Here is a tiny trained network, its code and every weight. The questions are about switching its units off for an input and a target symbol, where a switched-off unit gives its printed mean instead of its output.

import numpy as np


def w(rows, s, z=0):
    codes = np.array(rows[::2]) - 128.0
    scale = np.full(codes.shape[1], s)
    scale[-1] = z or s
    return codes * scale


def f(y):
    return y / 2 * (1 + np.tanh(0.7978845608 * (y + 0.044715 * y**3)))


def softmax(a):
    e = np.exp(a - a.max(-1, keepdims=True))
    return e / e.sum(-1, keepdims=True)


def log_softmax(a):
    a = a - a.max(-1, keepdims=True)
    return a - np.log(np.exp(a).sum(-1, keepdims=True))


def net(x, mask):
    ids = ['αβγδεζηθλμξστφω'.index(c) for c in x.split()]
    T = len(ids)
    res = E[ids] + P[:T]
    u = 0
    for l in range(3):
        q, k, v = (res @ M[l].T for M in (Q, K, V))
        z = softmax(np.where(np.tri(T) > 0, q @ k.T / 2**0.5, -1e9)) @ v
        res = res + np.where(mask[u], z, O[l][:, -1]) @ O[l][:, :-1]
        u += 1
        y = f(res @ A[l][:, :-1].T + A[l][:, -1])
        res = res + np.where(mask[u : u + 4], y, B[l][:, -1]) @ B[l][:, :-1]
        u += 4
    return log_softmax(res[-1] @ U[:, :-1].T + U[:, -1])


Q, K, V, O, A, B = {}, {}, {}, {}, {}, {}
E = w([
[31,103,122],'α',
[24,84,131],'β',
[34,75,148],'γ',
[190,82,45],'δ',
[176,165,84],'ε',
[17,86,148],'ζ',
[31,91,125],'η',
[33,96,123],'θ',
[175,75,25],'λ',
[6,91,160],'μ',
[136,129,102],'ξ',
[76,207,83],'σ',
[78,63,188],'τ',
[89,73,208],'φ',
[187,54,227],'ω',
],0.02)
P = w([
[166,108,31],'0',
[135,187,135],'1',
[161,109,60],'2',
[93,189,161],'3',
[142,94,74],'4',
[69,172,165],'5',
[119,82,83],'6',
[43,161,175],'7',
[102,72,97],'8',
[25,146,184],'9',
[80,57,104],'10',
[4,132,183],'11',
[82,69,68],'12',
],0.014)
Q[0] = w([
[182,34,2],'L0H0',
[59,146,85],'L0H0',
],0.01)
K[0] = w([
[136,233,7],'L0H0',
[38,32,156],'L0H0',
],0.016)
V[0] = w([
[190,100,176],'L0H0',
[193,91,249],'L0H0',
],0.011)
O[0] = w([
[150,40,54,1],'L0H0',
[2,94,24,21],'L0H0',
],0.0074,0.0073)
A[0] = w([
[168,2,141,74],'L0N0',
[139,121,129,3],'L0N1',
[250,49,237,25],'L0N2',
[63,33,247,125],'L0N3',
],0.0074,0.0037)
B[0] = w([
[89,222,136,137],'L0N0',
[74,145,83,115],'L0N1',
[51,76,2,166],'L0N2',
[208,92,167,248],'L0N3',
],0.0069,0.012)
Q[1] = w([
[59,221,144],'L1H0',
[174,65,254],'L1H0',
],0.0029)
K[1] = w([
[31,138,219],'L1H0',
[114,254,104],'L1H0',
],0.0036)
V[1] = w([
[193,2,202],'L1H0',
[55,199,141],'L1H0',
],0.0075)
O[1] = w([
[247,34,214,177],'L1H0',
[94,172,47,252],'L1H0',
],0.011,0.0024)
A[1] = w([
[153,255,181,48],'L1N0',
[102,222,225,2],'L1N1',
[42,106,190,91],'L1N2',
[105,129,164,122],'L1N3',
],0.0081,0.0086)
B[1] = w([
[102,36,122,203],'L1N0',
[157,165,2,205],'L1N1',
[200,187,49,253],'L1N2',
[82,192,152,175],'L1N3',
],0.0074,0.006)
Q[2] = w([
[53,165,131],'L2H0',
[166,254,186],'L2H0',
],0.0073)
K[2] = w([
[6,177,140],'L2H0',
[153,197,189],'L2H0',
],0.011)
V[2] = w([
[193,227,105],'L2H0',
[2,203,106],'L2H0',
],0.0055)
O[2] = w([
[56,91,206,250],'L2H0',
[253,36,241,226],'L2H0',
],0.0042,0.0011)
A[2] = w([
[110,183,175,50],'L2N0',
[140,187,155,110],'L2N1',
[88,248,104,1],'L2N2',
[129,176,240,59],'L2N3',
],0.011,0.0049)
B[2] = w([
[129,148,27,170],'L2N0',
[106,198,26,186],'L2N1',
[76,99,160,211],'L2N2',
[254,97,63,255],'L2N3',
],0.0089,0.0046)
U = w([
[153,149,163,121],'α',
[62,233,141,216],'β',
[143,156,164,97],'γ',
[191,155,175,159],'δ',
[107,106,219,136],'ε',
[164,143,70,2],'ζ',
[109,147,223,161],'η',
[143,169,144,97],'θ',
[144,148,165,80],'λ',
[45,119,255,203],'μ',
[93,74,91,143],'ξ',
[131,163,130,78],'σ',
[189,253,85,116],'τ',
[166,145,68,35],'φ',
[145,166,179,117],'ω',
],0.01,0.0081)

Each question gives the input, a string of symbols that net reads in full, and the target symbol t.
The units are the heads (2 rows each of Q, K, V and O) and the neurons (one row each of A and B). Each row of codes is followed by its name. A weight is (code - 128) times the scale printed after its matrix; where a second scale follows, it is the last column's (O, A, B and U).
mask holds one flag per unit, layer by layer, with each layer's heads first. A switched-off unit (its flag False) gives its mean, the last column of its rows in O or B, instead of its output. The means were averaged over made-up inputs and are rounded, as every weight is.
A unit's drop is (log p(t) with every unit on - log p(t) with that unit switched off) / (log p(t) with every unit on - log p(t) with every unit switched off).
The circuit of an input: a set's keep is (log p(t) with only the set's units on - log p(t) with every unit switched off) / (log p(t) with every unit on - log p(t) with every unit switched off). Starting from the 12 units with the biggest drops (on a tie, the unit counted first), units are removed one at a time, each time the one whose removal leaves the highest keep (on an exact tie, the one counted first), for as long as the keep stays at least 0.8.
circuit, biggest first: the units of the circuit, biggest drop first
top k neurons: the k neurons with the biggest drops, biggest first
drop when u is switched off: that unit's drop, to one decimal
input ε ε μ σ μ λ ζ σ ζ β, target β: circuit, biggest first -> [L1H0 L0N3]
input σ μ φ η, target μ: circuit, biggest first -> [L0H0 L2N3 L1N1 L2N1]
input λ μ ξ μ β η μ σ σ γ, target β: circuit, biggest first -> [L1H0 L1N2]
input ξ μ ζ θ, target τ: circuit, biggest first -> [L2N3 L0N2 L0H0]
input μ μ σ β σ τ ω, target ξ: circuit, biggest first -> [L0N2]
input ζ β μ λ μ δ β, target δ: circuit, biggest first -> [L0H0 L1H0]
input σ ε σ ξ, target β: circuit, biggest first -> [L0N3 L1H0]
input μ λ ζ μ μ τ ζ, target δ: top 2 neurons -> [L0N3 L0N2]
input α θ μ α, target τ: circuit, biggest first -> [L0H0 L2N3]
input η λ μ σ φ σ μ μ σ ε σ η, target β: top 4 neurons -> [L1N1 L1N2 L0N3 L2N2]
input σ ζ μ μ μ μ θ σ ζ σ σ ε, target β: top 2 neurons -> [L0N3 L1N0]
input η μ μ, target δ: top 3 neurons -> [L0N3 L2N3 L0N2]
input σ σ σ ε η σ μ γ, target β: top 3 neurons -> [L1N0 L1N1 L1N2]
input ω γ μ ω λ ξ, target ξ: circuit, biggest first -> [L0H0]
input μ σ γ ω μ β σ δ φ σ σ μ, target β: top 4 neurons -> [L1N2 L1N1 L2N2 L0N3]
input γ τ μ θ σ ε, target β: top 2 neurons -> [L2N3 L0N3]
input δ σ μ σ σ μ, target β: top 2 neurons -> [L1N1 L1N2]
input η μ σ, target β: top 2 neurons -> [L2N3 L1N0]
input γ φ λ σ μ σ μ ζ σ ω μ μ, target ξ: drop when L0H0 is switched off -> 1.0
input μ μ μ ε μ η μ ω μ α, target ξ: drop when L0H0 is switched off -> 1.4
